Here is a tiny trained network, its code and every weight. The questions are about switching its units off for an input and a target symbol, where a switched-off unit gives its printed mean instead of its output.

import numpy as np


def w(rows, s, z=0):
    codes = np.array(rows[::2]) - 128.0
    scale = np.full(codes.shape[1], s)
    scale[-1] = z or s
    return codes * scale


def f(y):
    return y / 2 * (1 + np.tanh(0.7978845608 * (y + 0.044715 * y**3)))


def softmax(a):
    e = np.exp(a - a.max(-1, keepdims=True))
    return e / e.sum(-1, keepdims=True)


def log_softmax(a):
    a = a - a.max(-1, keepdims=True)
    return a - np.log(np.exp(a).sum(-1, keepdims=True))


def net(x, mask):
    ids = ['αβγελμξσφω'.index(c) for c in x.split()]
    T = len(ids)
    res = E[ids] + P[:T]
    q, k, v = (res @ M[0].T for M in (Q, K, V))
    z = softmax(np.where(np.tri(T) > 0, q @ k.T / 3**0.5, -1e9)) @ v
    res = res + np.where(mask[0], z, O[0][:, -1]) @ O[0][:, :-1]
    y = f(res @ A[0][:, :-1].T + A[0][:, -1])
    res = res + np.where(mask[1:13], y, B[0][:, -1]) @ B[0][:, :-1]
    return log_softmax(res[-1] @ U[:, :-1].T + U[:, -1])


Q, K, V, O, A, B = {}, {}, {}, {}, {}, {}
E = w([
[187,122,172,90,107],'α',
[222,179,205,141,188],'β',
[169,76,87,182,104],'γ',
[196,203,103,174,177],'ε',
[36,101,180,213,111],'λ',
[54,36,178,152,55],'μ',
[102,249,80,157,102],'ξ',
[153,29,103,117,11],'σ',
[127,141,140,29,57],'φ',
[190,222,208,117,167],'ω',
],0.014)
P = w([
[47,121,85,94,234],'0',
[85,138,100,124,121],'1',
[103,141,113,128,76],'2',
[134,146,124,148,39],'3',
[165,152,132,152,19],'4',
[188,149,136,156,2],'5',
[184,155,152,136,10],'6',
],0.0094)
Q[0] = w([
[192,27,78,99,248],'h1',
[3,193,126,88,166],'h1',
[181,136,155,243,142],'h1',
],0.0067)
K[0] = w([
[8,131,143,138,162],'h1',
[151,87,98,124,175],'h1',
[123,136,131,177,93],'h1',
],0.013)
V[0] = w([
[112,134,242,86,168],'h1',
[125,32,135,15,86],'h1',
[140,198,115,7,129],'h1',
],0.012)
O[0] = w([
[126,139,202,207,115,28],'h1',
[172,74,99,214,138,2],'h1',
[92,154,104,253,83,120],'h1',
],0.014,0.0045)
A[0] = w([
[94,153,174,63,129,147],'n1',
[151,102,129,178,51,183],'n2',
[104,124,69,93,130,118],'n3',
[114,71,52,86,81,196],'n4',
[44,119,192,126,75,57],'n5',
[93,140,3,162,88,255],'n6',
[117,119,106,109,141,115],'n7',
[189,250,135,168,244,214],'n8',
[60,72,135,142,74,199],'n9',
[112,106,134,55,159,217],'n10',
[171,101,188,76,204,112],'n11',
[133,2,214,126,101,147],'n12',
],0.0099,0.0065)
B[0] = w([
[136,177,69,203,124,229],'n1',
[104,135,232,86,226,189],'n2',
[150,51,146,219,186,168],'n3',
[60,26,104,129,131,212],'n4',
[212,105,67,105,67,185],'n5',
[94,116,241,31,157,249],'n6',
[119,110,131,131,177,135],'n7',
[48,60,87,105,3,187],'n8',
[210,253,91,109,134,198],'n9',
[196,200,61,158,223,214],'n10',
[159,151,198,217,83,155],'n11',
[61,113,48,243,56,179],'n12',
],0.0064,0.013)
U = w([
[130,144,186,148,134,205],'α',
[171,177,147,158,18,85],'β',
[142,103,74,122,171,221],'γ',
[121,206,60,72,120,191],'ε',
[203,238,85,210,187,167],'λ',
[100,144,59,243,117,46],'μ',
[15,210,84,137,173,2],'ξ',
[62,78,114,143,123,125],'σ',
[158,180,158,126,254,49],'φ',
[148,139,35,222,65,101],'ω',
],0.0077,0.008)

Each question gives the input, a string of symbols that net reads in full, and the target symbol t.
The units are the heads (3 rows each of Q, K, V and O) and the neurons (one row each of A and B). Each row of codes is followed by its name. A weight is (code - 128) times the scale printed after its matrix; where a second scale follows, it is the last column's (O, A, B and U).
mask holds one flag per unit, heads first, then neurons. A switched-off unit (its flag False) gives its mean, the last column of its rows in O or B, instead of its output. The means were averaged over made-up inputs and are rounded, as every weight is.
A unit's drop is (log p(t) with every unit on - log p(t) with that unit switched off) / (log p(t) with every unit on - log p(t) with every unit switched off).
The circuit of an input: a set's keep is (log p(t) with only the set's units on - log p(t) with every unit switched off) / (log p(t) with every unit on - log p(t) with every unit switched off). Starting from the 12 units with the biggest drops (on a tie, the unit counted first), units are removed one at a time, each time the one whose removal leaves the highest keep (on an exact tie, the one counted first), for as long as the keep stays at least 0.8.
circuit, biggest first: the units of the circuit, biggest drop first
most important unit: the unit with the biggest drop
top k neurons: the k neurons with the biggest drops, biggest first
input γ α σ φ σ λ, target σ: circuit, biggest first : (h1, n10, n4, n6)
input β λ ξ φ λ ε, target ε: circuit, biggest first : (h1, n8)
input μ λ μ λ λ γ, target λ: circuit, biggest first : (h1, n10, n11)
input β ξ ξ ξ β, target ε: circuit, biggest first : (h1)
input γ σ φ, target σ: circuit, biggest first : (h1, n4, n6)
input σ λ φ α ω, target β: circuit, biggest first : (n8, h1)
input ω α λ μ λ φ, target α: circuit, biggest first : (h1, n2, n6)
input ε μ ε λ φ φ σ, target α: circuit, biggest first : (n2, h1, n6)
input λ ξ ξ λ, target ε: circuit, biggest first : (h1, n5)
input σ φ λ, target α: top 4 neurons : (n6, n2, n10, n1)
input μ ε ξ λ ω ξ β, target β: circuit, biggest first : (n8, n11)
input μ α φ ξ, target α: circuit, biggest first : (h1, n6, n2)
input μ μ λ, target ω: top 3 neurons : (n12, n6, n2)
input ξ β λ ω μ, target β: circuit, biggest first : (h1, n5)
input λ μ λ μ β λ, target β: circuit, biggest first : (h1, n5)
input σ λ λ σ, target σ: circuit, biggest first : (n4, n1)
input λ λ φ φ μ, target α: top 2 neurons : (n2, n6)
input λ ξ μ μ λ γ, target γ: top 2 neurons : (n4, n9)
input ξ λ ξ σ λ, target σ: top 2 neurons : (n4, n10)
input ε α ξ φ φ ω, target α: top 3 neurons : (n2, n1, n12)
input λ λ λ γ μ, target ω: top 4 neurons : (n12, n6, n2, n11)
input ξ λ λ φ λ, target α: top 3 neurons : (n2, n6, n10)
input ξ α ξ φ γ, target α: most important unit : n6
input λ ξ ε ε, target ε: top neuron : (n8)
input λ α λ ω α, target α: top 3 neurons : (n2, n10, n1)
input ε ξ μ, target ε: top 3 neurons : (n9, n11, n5)
input ξ φ λ λ ε β ξ, target β: top neuron : (n10)
input ω ω ε ω φ ξ σ, target α: top 2 neurons : (n2, n6)
